Below is a small trained network, with its code and all its weights. Each question gives an input and a class and asks what happens when units are switched off, that is, made to give their printed mean instead of their output.

import numpy as np


def w(rows, s, z=0):
    codes = np.array(rows[::2]) - 128.0
    scale = np.full(codes.shape[1], s)
    scale[-1] = z or s
    return codes * scale


def f(y):
    return np.maximum(y, 0)


def log_softmax(a):
    a = a - a.max(-1, keepdims=True)
    return a - np.log(np.exp(a).sum(-1, keepdims=True))


def net(x, mask):
    res = np.array(x, float).reshape(1, 4) / 4 @ E
    y = f(res @ A[0][:, :-1].T + A[0][:, -1])
    res = res + np.where(mask, y, B[0][:, -1]) @ B[0][:, :-1]
    return log_softmax(res[-1] @ U[:, :-1].T + U[:, -1])


A, B = {}, {}
E = w([
[83,64,254,105,158,54,120,185,163,57],'x0',
[204,65,135,95,205,92,210,71,129,194],'x1',
[88,123,182,82,204,236,42,125,153,211],'x2',
[215,99,96,203,150,134,96,254,189,150],'x3',
],0.0069)
A[0] = w([
[193,116,128,195,155,132,98,202,187,140,81],'n0',
[165,184,31,144,104,201,135,85,99,194,56],'n1',
[104,121,162,101,177,207,77,135,127,175,77],'n2',
[96,148,117,146,101,157,110,154,125,103,253],'n3',
[164,179,53,147,122,186,128,86,87,178,110],'n4',
[178,76,136,97,176,103,189,106,117,186,88],'n5',
[49,206,135,172,46,175,51,192,120,55,87],'n6',
[69,144,152,85,120,126,147,59,54,120,78],'n7',
[209,119,87,201,156,157,105,205,186,160,99],'n8',
[74,63,230,115,176,63,104,162,166,80,98],'n9',
[95,72,226,100,141,80,116,163,167,74,79],'n10',
[207,100,116,199,149,143,93,220,178,155,78],'n11',
[69,156,154,64,110,131,157,48,76,110,76],'n12',
[50,182,115,153,49,134,37,189,135,72,75],'n13',
[160,137,68,176,43,29,197,133,82,49,91],'n14',
[106,121,162,108,155,190,84,129,133,179,85],'n15',
[50,153,162,81,110,135,171,48,77,112,89],'n16',
[89,134,156,86,195,201,44,124,153,192,105],'n17',
[96,130,160,101,182,208,56,125,153,172,85],'n18',
[166,161,105,180,53,21,203,120,110,60,74],'n19',
[98,124,167,103,179,213,50,119,140,185,88],'n20',
[177,101,103,191,149,137,130,219,160,169,68],'n21',
[62,175,152,50,114,133,145,11,66,120,112],'n22',
[193,63,146,95,216,79,210,95,127,195,75],'n23',
[162,200,2,149,113,206,119,75,112,204,99],'n24',
[48,166,158,68,107,130,168,43,53,111,97],'n25',
[149,125,58,181,44,47,202,128,94,50,85],'n26',
[104,113,142,107,157,188,79,126,141,170,116],'n27',
[65,203,127,168,64,152,49,171,120,74,72],'n28',
[92,71,225,103,178,80,126,161,176,75,89],'n29',
[215,49,138,95,236,86,220,89,152,188,87],'n30',
],0.0072,0.011)
B[0] = w([
[112,111,58,133,131,87,74,162,174,107,173],'n0',
[130,254,170,220,66,82,143,174,21,53,168],'n1',
[88,183,138,86,179,134,173,141,142,150,157],'n2',
[254,14,185,81,96,141,166,95,165,182,246],'n3',
[165,150,153,159,70,99,155,162,87,113,177],'n4',
[145,141,111,151,140,182,118,68,113,82,160],'n5',
[170,143,85,182,157,204,116,39,108,67,192],'n6',
[110,115,64,156,143,93,74,173,167,95,156],'n7',
[121,78,71,124,126,68,60,164,187,102,191],'n8',
[181,199,160,192,55,77,162,165,41,92,183],'n9',
[169,231,149,199,70,91,146,179,49,93,168],'n10',
[105,91,45,129,140,70,69,156,187,100,182],'n11',
[121,111,66,149,136,95,80,167,174,100,161],'n12',
[168,168,83,187,165,209,106,39,97,69,178],'n13',
[56,189,182,58,215,154,185,159,163,202,188],'n14',
[95,179,147,97,167,138,162,142,146,157,152],'n15',
[143,98,63,142,134,82,75,163,181,111,167],'n16',
[86,161,170,92,184,124,188,151,155,173,182],'n17',
[73,181,156,89,190,134,181,148,150,170,167],'n18',
[53,195,157,67,209,139,178,150,171,198,176],'n19',
[74,179,155,82,190,137,185,159,146,174,171],'n20',
[95,120,64,127,140,80,89,143,170,99,165],'n21',
[159,78,72,133,128,81,84,172,191,114,186],'n22',
[168,164,90,187,144,213,108,38,113,57,174],'n23',
[191,189,182,197,52,60,163,178,46,83,196],'n24',
[148,78,57,142,146,79,61,168,191,110,177],'n25',
[66,181,171,74,209,155,186,162,154,198,182],'n26',
[110,146,161,94,166,132,173,143,150,172,164],'n27',
[160,165,86,179,154,195,100,48,114,69,172],'n28',
[158,194,157,191,66,93,143,158,61,100,175],'n29',
[170,144,94,174,140,221,101,38,113,62,189],'n30',
],0.0076,0.012)
U = w([
[96,153,162,98,195,142,185,151,149,170,119],'0',
[140,159,156,153,36,83,144,169,39,116,117],'1',
[124,88,74,127,130,78,44,165,185,124,120],'2',
[140,136,106,146,142,221,105,17,105,106,114],'3',
[174,8,199,89,55,134,172,95,142,183,249],'4',
[48,107,133,112,97,135,108,106,90,144,100],'5',
[89,106,133,97,102,137,87,125,84,156,92],'6',
[55,103,133,107,111,133,93,111,73,146,95],'7',
],0.014)

Each question gives the input, the list of numbers given to net, and the class t.
The units are the neurons (one row each of A and B). Each row of codes is followed by its name. A weight is (code - 128) times the scale printed after its matrix; where a second scale follows, it is the last column's (A, B and U).
mask holds one flag per neuron, in row order. A switched-off neuron (its flag False) gives its mean, the last column of its row in B, instead of its output. The means were averaged over made-up inputs and are rounded, as every weight is.
A unit's drop is (log p(t) with every unit on - log p(t) with that unit switched off) / (log p(t) with every unit on - log p(t) with every unit switched off).
The circuit of an input: a set's keep is (log p(t) with only the set's units on - log p(t) with every unit switched off) / (log p(t) with every unit on - log p(t) with every unit switched off). Starting from the 12 units with the biggest drops (on a tie, the unit counted first), units are removed one at a time, each time the one whose removal leaves the highest keep (on an exact tie, the one counted first), for as long as the keep stays at least 0.8.
circuit, biggest first: the units of the circuit, biggest drop first
unit that matters most: the unit with the biggest drop
k most important neurons: the k neurons with the biggest drops, biggest first
drop when u is switched off: that unit's drop, to one decimal
input [0,8,1,-8], class 2: unit that matters most	n22
input [-7,-5,-7,-1], class 0: 2 most important neurons	[n14; n26]
input [2,-7,1,-7], class 2: 3 most important neurons	[n25; n22; n16]
input [-6,-8,-7,-2], class 3: 3 most important neurons	[n6; n13; n28]
input [-7,3,3,-7], class 1: 2 most important neurons	[n24; n1]
input [5,2,-5,4], class 0: 4 most important neurons	[n14; n19; n24; n26]
input [1,1,-5,-6], class 2: 3 most important neurons	[n25; n22; n16]
input [-2,-7,1,-8], class 2: 2 most important neurons	[n22; n25]
input [6,-7,2,-3], class 3: 2 most important neurons	[n6; n13]
input [-6,8,-6,4], class 3: 2 most important neurons	[n30; n23]
input [4,6,6,-7], class 2: 2 most important neurons	[n22; n25]
input [6,-4,1,5], class 1: 3 most important neurons	[n9; n10; n29]
input [8,8,2,-7], class 1: 3 most important neurons	[n9; n29; n10]
input [-7,-6,-8,3], class 0: unit that matters most	n14
input [7,-8,0,-3], class 3: 4 most important neurons	[n6; n13; n28; n24]
input [-3,-4,0,-4], class 2: 3 most important neurons	[n22; n30; n25]
input [7,-8,-8,8], class 0: 3 most important neurons	[n14; n26; n19]
input [-6,-3,0,-5], class 1: drop when n24 is switched off	0.5
input [8,-4,8,5], class 0: drop when n17 is switched off	1.0
input [-8,-4,6,2], class 1: circuit, biggest first	[n24]
input [7,8,-1,7], class 3: drop when n30 is switched off	1.2
input [1,1,-1,-3], class 4: drop when n11 is switched off	0.2
